Below is a small trained network, with its code and all its weights. Each question gives an input and a target symbol and asks what happens when units are switched off, that is, made to give their printed mean instead of their output.

import numpy as np


def w(rows, s, z=0):
    codes = np.array(rows[::2]) - 128.0
    scale = np.full(codes.shape[1], s)
    scale[-1] = z or s
    return codes * scale


def norm(h):
    return h / np.sqrt((h * h).mean(-1, keepdims=True) + 1e-5)


def softmax(a):
    e = np.exp(a - a.max(-1, keepdims=True))
    return e / e.sum(-1, keepdims=True)


def log_softmax(a):
    a = a - a.max(-1, keepdims=True)
    return a - np.log(np.exp(a).sum(-1, keepdims=True))


def net(x, mask):
    ids = ['ΞΨβδηλμπ'.index(c) for c in x.split()]
    T = len(ids)
    res = E[ids] + P[:T]
    u = 0
    for l in range(3):
        r = norm(res)
        for j in range(3):
            rows = slice(4 * j, 4 * j + 4)
            q, k, v = (r @ M[l][rows].T for M in (Q, K, V))
            z = softmax(np.where(np.tri(T) > 0, q @ k.T / 4**0.5, -1e9)) @ v
            o = O[l][rows]
            res = res + np.where(mask[u + j], z, o[:, -1]) @ o[:, :-1]
        u += 3
    return log_softmax(norm(res)[-1] @ U[:, :-1].T + U[:, -1])


Q, K, V, O = {}, {}, {}, {}
E = w([
[120,145,112,125],'Ξ',
[120,76,4,164],'Ψ',
[120,147,113,131],'β',
[108,86,45,105],'δ',
[114,147,98,154],'η',
[191,44,104,139],'λ',
[100,117,142,117],'μ',
[128,123,159,171],'π',
],0.0024)
P = w([
[140,2,55,114],'0',
[127,22,64,120],'1',
[131,47,60,107],'2',
[128,66,71,107],'3',
[131,88,75,105],'4',
[130,93,89,122],'5',
[125,105,97,136],'6',
[124,121,107,131],'7',
[97,130,116,179],'8',
[81,131,152,179],'9',
[71,138,173,183],'10',
[20,139,184,192],'11',
],0.0008)
Q[0] = w([
[253,184,243,168],'0.h0',
[6,96,15,51],'0.h0',
[46,134,93,138],'0.h0',
[223,146,186,197],'0.h0',
[175,119,189,175],'0.h1',
[71,208,40,189],'0.h1',
[199,47,200,55],'0.h1',
[169,56,225,37],'0.h1',
[31,62,240,31],'0.h2',
[143,93,7,221],'0.h2',
[154,229,220,80],'0.h2',
[52,56,253,37],'0.h2',
],0.0045)
K[0] = w([
[222,229,179,242],'0.h0',
[46,35,52,24],'0.h0',
[124,52,131,109],'0.h0',
[152,201,199,158],'0.h0',
[147,68,177,73],'0.h1',
[66,214,231,210],'0.h1',
[147,51,12,51],'0.h1',
[188,51,14,82],'0.h1',
[22,214,153,135],'0.h2',
[255,104,162,176],'0.h2',
[34,80,51,45],'0.h2',
[13,193,148,144],'0.h2',
],0.0046)
V[0] = w([
[232,67,142,148],'0.h0',
[67,161,123,193],'0.h0',
[228,26,125,114],'0.h0',
[205,65,146,127],'0.h0',
[177,86,155,79],'0.h1',
[181,91,131,4],'0.h1',
[221,54,164,79],'0.h1',
[169,105,68,128],'0.h1',
[133,94,72,104],'0.h2',
[177,159,62,200],'0.h2',
[18,65,133,19],'0.h2',
[232,79,124,82],'0.h2',
],0.0015)
O[0] = w([
[54,165,22,160,122],'0.h0',
[143,23,199,139,127],'0.h0',
[51,158,59,84,222],'0.h0',
[38,185,34,153,142],'0.h0',
[174,132,199,146,83],'0.h1',
[181,176,217,193,75],'0.h1',
[182,103,240,132,77],'0.h1',
[87,63,111,169,213],'0.h1',
[88,84,161,139,254],'0.h2',
[146,164,244,94,175],'0.h2',
[48,79,84,182,239],'0.h2',
[170,7,128,104,145],'0.h2',
],0.0016,0.00089)
Q[1] = w([
[41,41,41,136],'1.h0',
[63,62,51,73],'1.h0',
[33,54,94,178],'1.h0',
[172,201,217,182],'1.h0',
[6,18,18,224],'1.h1',
[69,3,150,135],'1.h1',
[209,245,169,109],'1.h1',
[212,57,250,24],'1.h1',
[217,219,202,40],'1.h2',
[218,223,197,42],'1.h2',
[32,32,58,216],'1.h2',
[34,16,115,164],'1.h2',
],0.0049)
K[1] = w([
[93,131,227,150],'1.h0',
[118,166,226,194],'1.h0',
[92,84,217,106],'1.h0',
[154,88,45,47],'1.h0',
[229,60,227,169],'1.h1',
[154,169,253,230],'1.h1',
[62,132,38,43],'1.h1',
[3,244,116,207],'1.h1',
[218,32,33,141],'1.h2',
[212,32,31,134],'1.h2',
[39,235,228,117],'1.h2',
[112,215,217,176],'1.h2',
],0.0049)
V[1] = w([
[125,121,163,144],'1.h0',
[142,81,142,110],'1.h0',
[156,105,134,69],'1.h0',
[154,118,93,84],'1.h0',
[30,250,174,162],'1.h1',
[56,157,158,157],'1.h1',
[194,83,64,129],'1.h1',
[224,13,69,100],'1.h1',
[218,147,50,161],'1.h2',
[90,86,166,137],'1.h2',
[193,101,17,190],'1.h2',
[186,127,50,186],'1.h2',
],0.0023)
O[1] = w([
[171,140,98,120,115],'1.h0',
[80,129,101,78,147],'1.h0',
[99,93,97,119,100],'1.h0',
[77,100,120,126,127],'1.h0',
[139,153,71,169,7],'1.h1',
[92,188,55,171,120],'1.h1',
[157,130,177,94,199],'1.h1',
[123,107,186,85,254],'1.h1',
[25,131,79,216,84],'1.h2',
[164,164,139,79,180],'1.h2',
[2,186,126,199,190],'1.h2',
[19,170,111,198,146],'1.h2',
],0.0025,0.0022)
Q[2] = w([
[200,242,152,169],'2.h0',
[219,212,136,138],'2.h0',
[54,10,109,104],'2.h0',
[49,25,117,91],'2.h0',
[37,201,211,170],'2.h1',
[157,165,110,228],'2.h1',
[163,151,99,237],'2.h1',
[179,113,60,237],'2.h1',
[39,32,239,124],'2.h2',
[67,103,215,41],'2.h2',
[242,245,2,42],'2.h2',
[231,240,2,88],'2.h2',
],0.0049)
K[2] = w([
[62,228,66,95],'2.h0',
[67,227,116,96],'2.h0',
[205,24,188,185],'2.h0',
[193,25,179,164],'2.h0',
[219,42,46,70],'2.h1',
[64,158,57,75],'2.h1',
[52,177,56,70],'2.h1',
[43,213,78,85],'2.h1',
[186,235,212,133],'2.h2',
[207,145,232,139],'2.h2',
[102,2,81,98],'2.h2',
[76,12,59,110],'2.h2',
],0.0053)
V[2] = w([
[148,91,34,112],'2.h0',
[48,145,22,45],'2.h0',
[89,194,46,95],'2.h0',
[139,147,66,117],'2.h0',
[106,92,241,192],'2.h1',
[105,118,212,172],'2.h1',
[90,183,107,45],'2.h1',
[59,181,132,72],'2.h1',
[98,53,165,149],'2.h2',
[116,52,103,203],'2.h2',
[139,66,234,199],'2.h2',
[151,167,250,138],'2.h2',
],0.0024)
O[2] = w([
[144,187,52,168,143],'2.h0',
[193,126,65,89,248],'2.h0',
[155,112,43,15,98],'2.h0',
[122,144,91,99,82],'2.h0',
[182,163,145,192,189],'2.h1',
[164,168,142,165,165],'2.h1',
[107,204,149,18,160],'2.h1',
[127,220,131,67,201],'2.h1',
[169,172,131,137,249],'2.h2',
[235,117,180,168,170],'2.h2',
[253,133,13,143,165],'2.h2',
[117,124,14,111,90],'2.h2',
],0.003,0.0016)
U = w([
[91,197,166,92,19],'Ξ',
[92,71,14,162,142],'Ψ',
[73,215,159,102,75],'β',
[55,23,60,60,130],'δ',
[11,214,114,187,254],'η',
[51,32,240,228,117],'λ',
[238,49,213,6,113],'μ',
[249,220,89,254,128],'π',
],0.0054,0.0023)

Each question gives the input, a string of symbols that net reads in full, and the target symbol t.
The units are the heads (4 rows each of Q, K, V and O). Each row of codes is followed by its name. A weight is (code - 128) times the scale printed after its matrix; where a second scale follows, it is the last column's (O and U).
mask holds one flag per head, layer by layer. A switched-off head (its flag False) gives its mean, the last column of its rows in O, instead of its output. The means were averaged over made-up inputs and are rounded, as every weight is.
A unit's drop is (log p(t) with every unit on - log p(t) with that unit switched off) / (log p(t) with every unit on - log p(t) with every unit switched off).
The circuit of an input: a set's keep is (log p(t) with only the set's units on - log p(t) with every unit switched off) / (log p(t) with every unit on - log p(t) with every unit switched off). Starting from all 9 units, units are removed one at a time, each time the one whose removal leaves the highest keep (on an exact tie, the one counted first), for as long as the keep stays at least 0.8.
units of the circuit, in order: the units of the circuit, biggest drop first
most important unit: the unit with the biggest drop
which heads matter: for each layer, one digit per head in row order, 1 if its drop is at least 0.15 and else 0, layers parted by /
drop of u: that unit's drop, to one decimal
input λ Ψ Ξ μ μ π δ, target π: most important unit -> 2.h1
input δ η λ μ η λ λ η, target λ: which heads matter -> 000 / 010 / 110
input β η β η π β Ψ Ξ μ δ λ Ψ, target μ: which heads matter -> 101 / 001 / 000
input π λ η η Ξ β Ξ μ Ψ β, target μ: units of the circuit, in order -> 1.h2, 0.h0
input η β λ Ξ β, target λ: units of the circuit, in order -> 1.h2, 1.h1, 2.h1
input μ Ψ η, target η: which heads matter -> 011 / 001 / 101
input β δ β Ξ μ η μ Ξ β λ Ψ, target λ: units of the circuit, in order -> 2.h0, 1.h1
input π β β μ μ δ λ η μ δ, target μ: which heads matter -> 000 / 001 / 000
input λ Ψ Ψ, target λ: units of the circuit, in order -> 1.h1, 0.h1, 2.h0
input δ Ξ η δ β δ β λ, target λ: which heads matter -> 000 / 001 / 100
input δ β λ μ δ, target μ: which heads matter -> 010 / 011 / 000
input δ μ Ψ λ Ξ δ β β η δ π η, target π: units of the circuit, in order -> 2.h2, 1.h2, 2.h1, 1.h1
input δ Ψ Ξ β η π Ξ η λ, target λ: units of the circuit, in order -> 2.h0, 1.h2
input β δ λ δ η β Ψ η π Ψ, target π: most important unit -> 0.h2
input μ β η δ λ Ψ μ π μ μ, target π: units of the circuit, in order -> 2.h2, 2.h0
input η δ μ β μ Ψ Ψ λ β π Ψ Ξ, target π: which heads matter -> 100 / 001 / 111
input Ξ μ η δ β π λ, target π: which heads matter -> 001 / 001 / 100
input λ β β Ξ η β Ξ β π λ Ψ β, target π: units of the circuit, in order -> 2.h1, 1.h2
input β μ π Ψ μ, target π: which heads matter -> 010 / 000 / 011
input λ η Ξ μ η, target μ: units of the circuit, in order -> 1.h1
input λ Ψ δ Ψ Ξ μ π δ π, target π: which heads matter -> 000 / 000 / 001
input Ξ λ η, target λ: which heads matter -> 000 / 010 / 000
input π β η η β η λ δ π μ π β, target π: which heads matter -> 000 / 000 / 011
input Ψ η μ η λ Ξ, target λ: which heads matter -> 000 / 001 / 110
input δ π β μ Ξ λ η π Ξ η μ Ψ, target μ: drop of 0.h1 -> 0.0
input η π λ, target π: drop of 2.h0 -> 0.2
input η Ξ λ η Ψ η π μ μ β, target μ: drop of 0.h0 -> 0.1
input μ η λ λ λ π μ β λ β, target λ: units of the circuit, in order -> 2.h1
input η μ η Ξ Ξ λ Ξ, target λ: drop of 2.h0 -> 0.2
